Here is a tiny trained network, its code and every weight. The questions are about switching its units off for an input and a class, where a switched-off unit gives its printed mean instead of its output.

import numpy as np


def w(rows, s, z=0):
    codes = np.array(rows[::2]) - 128.0
    scale = np.full(codes.shape[1], s)
    scale[-1] = z or s
    return codes * scale


def f(y):
    return np.maximum(y, 0)


def log_softmax(a):
    a = a - a.max(-1, keepdims=True)
    return a - np.log(np.exp(a).sum(-1, keepdims=True))


def net(x, mask):
    res = np.array(x, float).reshape(1, 6) / 4 @ E
    y = f(res @ A[0][:, :-1].T + A[0][:, -1])
    res = res + np.where(mask, y, B[0][:, -1]) @ B[0][:, :-1]
    return log_softmax(res[-1] @ U[:, :-1].T + U[:, -1])


A, B = {}, {}
E = w([
[174,3,164,239,219],'x0',
[66,80,112,116,82],'x1',
[41,194,100,124,102],'x2',
[3,242,110,235,200],'x3',
[133,87,252,139,49],'x4',
[63,169,227,166,158],'x5',
],0.0053)
A[0] = w([
[254,69,138,75,97,132],'neuron 1',
[108,44,2,104,104,84],'neuron 2',
[99,65,149,187,173,254],'neuron 3',
[46,240,59,164,163,164],'neuron 4',
[55,132,101,92,74,73],'neuron 5',
[115,198,210,80,114,165],'neuron 6',
[161,91,129,145,193,26],'neuron 7',
[162,84,144,207,201,170],'neuron 8',
],0.0089,0.002)
B[0] = w([
[215,140,43,87,238,226],'neuron 1',
[39,96,195,250,12,190],'neuron 2',
[55,104,212,148,74,189],'neuron 3',
[198,255,64,30,228,254],'neuron 4',
[96,120,197,145,93,187],'neuron 5',
[113,121,205,145,33,190],'neuron 6',
[105,101,103,242,61,160],'neuron 7',
[99,73,218,207,82,194],'neuron 8',
],0.0068,0.0087)
U = w([
[2,139,221,167,43,254],'0',
[156,214,13,92,245,2],'1',
],0.007,0.00042)

Each question gives the input, the list of numbers given to net, and the class t.
The units are the neurons (one row each of A and B). Each row of codes is followed by its name. A weight is (code - 128) times the scale printed after its matrix; where a second scale follows, it is the last column's (A, B and U).
mask holds one flag per neuron, in row order. A switched-off neuron (its flag False) gives its mean, the last column of its row in B, instead of its output. The means were averaged over made-up inputs and are rounded, as every weight is.
A unit's drop is (log p(t) with every unit on - log p(t) with that unit switched off) / (log p(t) with every unit on - log p(t) with every unit switched off).
unit that matters most: the unit with the biggest drop
k most important neurons: the k neurons with the biggest drops, biggest first
drop when u is switched off: that unit's drop, to one decimal
input [1,1,-5,7,0,-7], class 0: 3 most important neurons	neuron 1; neuron 8; neuron 3
input [-5,-4,0,-8,1,2], class 1: unit that matters most	neuron 1
input [8,-5,5,-7,-8,-6], class 0: 4 most important neurons	neuron 2; neuron 4; neuron 8; neuron 7
input [-4,3,4,0,-4,-8], class 0: 3 most important neurons	neuron 2; neuron 1; neuron 5
input [8,-8,4,-3,0,-4], class 0: 4 most important neurons	neuron 4; neuron 8; neuron 3; neuron 7
input [7,-3,5,-5,-4,2], class 0: 2 most important neurons	neuron 4; neuron 8
input [3,-2,4,-8,4,4], class 1: 2 most important neurons	neuron 1; neuron 2
input [-3,7,7,8,-1,-2], class 1: drop when neuron 4 is switched off	1.6
input [3,3,-5,1,-5,-7], class 0: drop when neuron 2 is switched off	0.3
input [2,7,-1,-8,5,-3], class 1: drop when neuron 1 is switched off	1.7
